Below are the code and all the weights of a small trained network. Each question names an input and a target symbol and asks about switching units off, where a switched-off unit gives its printed mean instead of its output.

import numpy as np


def w(rows, s, z=0):
    codes = np.array(rows[::2]) - 128.0
    scale = np.full(codes.shape[1], s)
    scale[-1] = z or s
    return codes * scale


def f(y):
    return np.maximum(y, 0)


def softmax(a):
    e = np.exp(a - a.max(-1, keepdims=True))
    return e / e.sum(-1, keepdims=True)


def log_softmax(a):
    a = a - a.max(-1, keepdims=True)
    return a - np.log(np.exp(a).sum(-1, keepdims=True))


def net(x, mask):
    ids = ['αδεζηλμπστφψω'.index(c) for c in x.split()]
    T = len(ids)
    res = E[ids] + P[:T]
    r = res
    for j in range(3):
        rows = slice(3 * j, 3 * j + 3)
        q, k, v = (r @ M[0][rows].T for M in (Q, K, V))
        z = softmax(np.where(np.tri(T) > 0, q @ k.T / 3**0.5, -1e9)) @ v
        o = O[0][rows]
        res = res + np.where(mask[j], z, o[:, -1]) @ o[:, :-1]
    y = f(res @ A[0][:, :-1].T + A[0][:, -1])
    res = res + np.where(mask[3:19], y, B[0][:, -1]) @ B[0][:, :-1]
    return log_softmax(res[-1] @ U[:, :-1].T + U[:, -1])


Q, K, V, O, A, B = {}, {}, {}, {}, {}, {}
E = w([
[139,142,112],'α',
[113,150,246],'δ',
[121,136,96],'ε',
[173,111,143],'ζ',
[134,165,72],'η',
[125,144,155],'λ',
[152,120,176],'μ',
[77,169,219],'π',
[109,103,27],'σ',
[201,99,164],'τ',
[74,147,89],'φ',
[171,122,228],'ψ',
[194,77,51],'ω',
],0.011)
P = w([
[106,7,139],'0',
[235,245,171],'1',
[73,149,82],'2',
[249,242,159],'3',
[66,162,75],'4',
[254,244,151],'5',
[60,170,71],'6',
[249,244,152],'7',
[60,175,69],'8',
],0.0086)
Q[0] = w([
[152,49,23],'h0',
[129,198,243],'h0',
[161,131,83],'h0',
[210,255,99],'h1',
[46,34,177],'h1',
[19,86,51],'h1',
[6,67,85],'h2',
[63,78,193],'h2',
[212,231,202],'h2',
],0.01)
K[0] = w([
[63,47,100],'h0',
[208,208,143],'h0',
[134,84,80],'h0',
[121,9,138],'h1',
[129,212,127],'h1',
[95,192,61],'h1',
[31,86,87],'h2',
[55,88,161],'h2',
[166,197,188],'h2',
],0.014)
V[0] = w([
[138,198,83],'h0',
[93,178,41],'h0',
[46,55,74],'h0',
[87,58,13],'h1',
[229,20,217],'h1',
[2,174,156],'h1',
[74,9,107],'h2',
[101,197,110],'h2',
[129,42,141],'h2',
],0.007)
O[0] = w([
[141,123,193,152],'h0',
[183,68,154,113],'h0',
[159,93,67,48],'h0',
[93,241,100,237],'h1',
[254,138,206,194],'h1',
[33,85,154,87],'h1',
[63,172,109,2],'h2',
[191,136,135,144],'h2',
[45,150,103,77],'h2',
],0.0084,0.0037)
A[0] = w([
[183,204,128,76],'n0',
[91,223,252,152],'n1',
[149,115,43,74],'n2',
[172,85,35,86],'n3',
[143,160,164,15],'n4',
[172,163,127,37],'n5',
[79,191,44,135],'n6',
[30,84,67,30],'n7',
[52,110,89,45],'n8',
[254,101,168,165],'n9',
[146,162,89,56],'n10',
[191,146,141,2],'n11',
[243,120,158,199],'n12',
[118,152,192,19],'n13',
[186,211,107,94],'n14',
[190,151,142,16],'n15',
],0.008,0.0086)
B[0] = w([
[156,74,43,178],'n0',
[173,21,94,202],'n1',
[176,68,178,143],'n2',
[182,29,147,145],'n3',
[158,242,84,136],'n4',
[187,173,35,146],'n5',
[203,153,112,175],'n6',
[33,67,103,150],'n7',
[72,97,118,143],'n8',
[25,147,149,241],'n9',
[109,167,246,132],'n10',
[150,209,25,149],'n11',
[44,139,175,248],'n12',
[45,254,69,134],'n13',
[191,36,110,182],'n14',
[149,173,27,154],'n15',
],0.0097,0.015)
U = w([
[123,119,160,185],'α',
[90,226,156,223],'δ',
[149,122,145,211],'ε',
[58,212,195,146],'ζ',
[246,38,114,33],'η',
[205,194,77,117],'λ',
[114,42,85,2],'μ',
[139,42,151,94],'π',
[76,98,202,68],'σ',
[172,46,183,116],'τ',
[51,158,101,29],'φ',
[150,219,122,237],'ψ',
[110,211,87,137],'ω',
],0.011,0.0058)

Each question gives the input, a string of symbols that net reads in full, and the target symbol t.
The units are the heads (3 rows each of Q, K, V and O) and the neurons (one row each of A and B). Each row of codes is followed by its name. A weight is (code - 128) times the scale printed after its matrix; where a second scale follows, it is the last column's (O, A, B and U).
mask holds one flag per unit, heads first, then neurons. A switched-off unit (its flag False) gives its mean, the last column of its rows in O or B, instead of its output. The means were averaged over made-up inputs and are rounded, as every weight is.
A unit's drop is (log p(t) with every unit on - log p(t) with that unit switched off) / (log p(t) with every unit on - log p(t) with every unit switched off).
The circuit of an input: a set's keep is (log p(t) with only the set's units on - log p(t) with every unit switched off) / (log p(t) with every unit on - log p(t) with every unit switched off). Starting from the 12 units with the biggest drops (on a tie, the unit counted first), units are removed one at a time, each time the one whose removal leaves the highest keep (on an exact tie, the one counted first), for as long as the keep stays at least 0.8.
circuit, biggest first: the units of the circuit, biggest drop first
unit that matters most: the unit with the biggest drop
k most important neurons: the k neurons with the biggest drops, biggest first
drop when u is switched off: that unit's drop, to one decimal
input δ α ω ψ, target ζ: circuit, biggest first => [n9, n12]
input δ α η ω ζ ε, target ζ: circuit, biggest first => [n9, h1, n12, h2]
input ω ψ ω α, target λ: circuit, biggest first => [h1, n5]
input σ π σ η φ μ, target η: unit that matters most => n1
input ω ε π δ α τ, target λ: 2 most important neurons => [n14, n11]
input σ ψ ε ζ π σ, target η: circuit, biggest first => [h0, n3]
input λ μ ω ε ε η ω, target η: circuit, biggest first => [n9, n12]
input π σ ζ η σ ψ φ λ, target σ: circuit, biggest first => [h1, n9, n12, h2]
input ε ψ ω, target η: circuit, biggest first => [h0, n9, n3]
input λ τ φ ε τ ε δ, target τ: circuit, biggest first => [n1, n9, h0]
input σ ψ α μ μ ε α ψ, target η: 3 most important neurons => [n1, n14, n0]
input τ μ δ π η μ, target ω: 4 most important neurons => [n9, n12, n11, n15]
input τ τ ψ, target σ: 3 most important neurons => [n1, n9, n12]
input π ε σ α, target σ: unit that matters most => h1
input π σ π σ λ ψ φ δ, target σ: 3 most important neurons => [n1, n9, n12]
input σ φ α π, target η: 3 most important neurons => [n1, n14, n0]
input σ η σ σ ε σ, target η: 4 most important neurons => [n14, n3, n0, n2]
input ω σ ω α, target λ: 2 most important neurons => [n14, n11]
input η η τ τ μ δ η, target λ: drop when n5 is switched off => -0.1
input ω ζ ζ λ φ δ, target λ: unit that matters most => h1
input σ δ π μ λ π δ ζ, target η: drop when n9 is switched off => -0.3
input ω η σ ω η π, target λ: drop when n5 is switched off => 0.2
input τ λ π ε ψ τ η ψ, target ω: drop when n0 is switched off => 0.2
